Here is a tiny trained network, its code and every weight. The questions are about switching its units off for an input and a target symbol, where a switched-off unit gives its printed mean instead of its output.

import numpy as np


def w(rows, s, z=0):
    codes = np.array(rows[::2]) - 128.0
    scale = np.full(codes.shape[1], s)
    scale[-1] = z or s
    return codes * scale


def f(y):
    return y / 2 * (1 + np.tanh(0.7978845608 * (y + 0.044715 * y**3)))


def softmax(a):
    e = np.exp(a - a.max(-1, keepdims=True))
    return e / e.sum(-1, keepdims=True)


def log_softmax(a):
    a = a - a.max(-1, keepdims=True)
    return a - np.log(np.exp(a).sum(-1, keepdims=True))


def net(x, mask):
    ids = ['βμστφψω'.index(c) for c in x.split()]
    T = len(ids)
    res = E[ids] + P[:T]
    q, k, v = (res @ M[0].T for M in (Q, K, V))
    z = softmax(np.where(np.tri(T) > 0, q @ k.T / 2**0.5, -1e9)) @ v
    res = res + np.where(mask[0], z, O[0][:, -1]) @ O[0][:, :-1]
    y = f(res @ A[0][:, :-1].T + A[0][:, -1])
    res = res + np.where(mask[1:13], y, B[0][:, -1]) @ B[0][:, :-1]
    return log_softmax(res[-1] @ U[:, :-1].T + U[:, -1])


Q, K, V, O, A, B = {}, {}, {}, {}, {}, {}
E = w([
[70,145,171,76],'β',
[204,224,106,105],'μ',
[129,183,147,106],'σ',
[247,247,91,41],'τ',
[6,167,109,205],'φ',
[157,207,104,181],'ψ',
[179,207,123,96],'ω',
],0.013)
P = w([
[239,19,236,36],'0',
[169,189,144,254],'1',
[126,187,153,246],'2',
[129,229,92,87],'3',
[76,194,128,108],'4',
[91,207,111,82],'5',
[106,213,99,85],'6',
[74,211,109,108],'7',
[109,223,104,71],'8',
[90,207,112,94],'9',
[91,203,111,87],'10',
],0.0095)
Q[0] = w([
[213,67,244,168],'head 0',
[140,52,99,165],'head 0',
],0.011)
K[0] = w([
[138,242,171,131],'head 0',
[68,236,35,254],'head 0',
],0.0093)
V[0] = w([
[198,156,116,131],'head 0',
[106,126,114,250],'head 0',
],0.011)
O[0] = w([
[206,1,8,96,172],'head 0',
[246,154,184,30,2],'head 0',
],0.0085,0.011)
A[0] = w([
[123,197,208,130,92],'neuron 0',
[101,158,81,50,98],'neuron 1',
[184,94,182,160,254],'neuron 2',
[105,73,129,104,93],'neuron 3',
[34,187,78,165,169],'neuron 4',
[85,60,193,108,100],'neuron 5',
[155,58,166,76,105],'neuron 6',
[86,135,116,163,183],'neuron 7',
[106,201,153,139,79],'neuron 8',
[154,69,120,123,107],'neuron 9',
[95,112,64,66,94],'neuron 10',
[145,10,165,73,88],'neuron 11',
],0.011,0.0084)
B[0] = w([
[57,109,76,213,152],'neuron 0',
[141,126,135,210,143],'neuron 1',
[70,215,83,1,133],'neuron 2',
[193,142,146,185,129],'neuron 3',
[179,117,160,112,253],'neuron 4',
[203,118,176,150,128],'neuron 5',
[164,111,162,125,127],'neuron 6',
[160,117,131,85,190],'neuron 7',
[121,110,145,148,152],'neuron 8',
[131,136,100,190,128],'neuron 9',
[103,170,158,137,153],'neuron 10',
[190,84,190,173,129],'neuron 11',
],0.0098,0.024)
U = w([
[212,154,204,179,97],'β',
[120,126,94,172,146],'μ',
[158,148,136,135,142],'σ',
[103,94,79,242,57],'τ',
[98,166,144,254,88],'φ',
[80,186,78,70,252],'ψ',
[136,136,109,152,133],'ω',
],0.0085,0.0043)

Each question gives the input, a string of symbols that net reads in full, and the target symbol t.
The units are the heads (2 rows each of Q, K, V and O) and the neurons (one row each of A and B). Each row of codes is followed by its name. A weight is (code - 128) times the scale printed after its matrix; where a second scale follows, it is the last column's (O, A, B and U).
mask holds one flag per unit, heads first, then neurons. A switched-off unit (its flag False) gives its mean, the last column of its rows in O or B, instead of its output. The means were averaged over made-up inputs and are rounded, as every weight is.
A unit's drop is (log p(t) with every unit on - log p(t) with that unit switched off) / (log p(t) with every unit on - log p(t) with every unit switched off).
The circuit of an input: a set's keep is (log p(t) with only the set's units on - log p(t) with every unit switched off) / (log p(t) with every unit on - log p(t) with every unit switched off). Starting from the 12 units with the biggest drops (on a tie, the unit counted first), units are removed one at a time, each time the one whose removal leaves the highest keep (on an exact tie, the one counted first), for as long as the keep stays at least 0.8.
circuit, biggest first: the units of the circuit, biggest drop first
k most important neurons: the k neurons with the biggest drops, biggest first
drop when u is switched off: that unit's drop, to one decimal
input φ β ω, target ψ: circuit, biggest first => [neuron 2; head 0; neuron 4]
input φ τ τ, target ψ: circuit, biggest first => [neuron 2; head 0; neuron 4]
input β μ β, target β: circuit, biggest first => [neuron 4; head 0; neuron 7; neuron 0]
input ψ β μ, target ψ: 2 most important neurons => [neuron 2; neuron 4]
input ψ σ ψ, target ψ: circuit, biggest first => [head 0; neuron 2; neuron 4]
input φ φ β φ μ β τ β, target φ: circuit, biggest first => [head 0; neuron 0; neuron 7; neuron 1]
input τ τ β τ τ, target τ: 2 most important neurons => [neuron 1; neuron 2]
input φ ψ ψ, target ψ: 3 most important neurons => [neuron 2; neuron 4; neuron 1]
input φ τ β φ μ μ, target φ: circuit, biggest first => [head 0; neuron 0; neuron 7; neuron 4]
input φ ψ β, target ψ: 2 most important neurons => [neuron 2; neuron 1]
input φ φ τ ψ σ β ψ β τ ω, target φ: 3 most important neurons => [neuron 0; neuron 7; neuron 4]
input β φ φ, target β: 2 most important neurons => [neuron 4; neuron 7]
input φ τ ψ ψ ω τ ψ ω ψ φ τ, target φ: 2 most important neurons => [neuron 0; neuron 1]
input τ β ψ β σ, target τ: most important neuron => [neuron 2]
input τ ω ω τ τ τ τ, target τ: most important neuron => [neuron 1]
input β φ ω β μ φ σ φ ψ τ β, target β: 2 most important neurons => [neuron 4; neuron 0]
input φ ω φ τ μ, target φ: 4 most important neurons => [neuron 0; neuron 7; neuron 4; neuron 8]
input φ ψ σ, target ψ: drop when neuron 2 is switched off => 0.7
input β μ φ β ω φ, target β: drop when neuron 9 is switched off => 0.0
input ψ τ ω, target ψ: drop when neuron 8 is switched off => 0.0
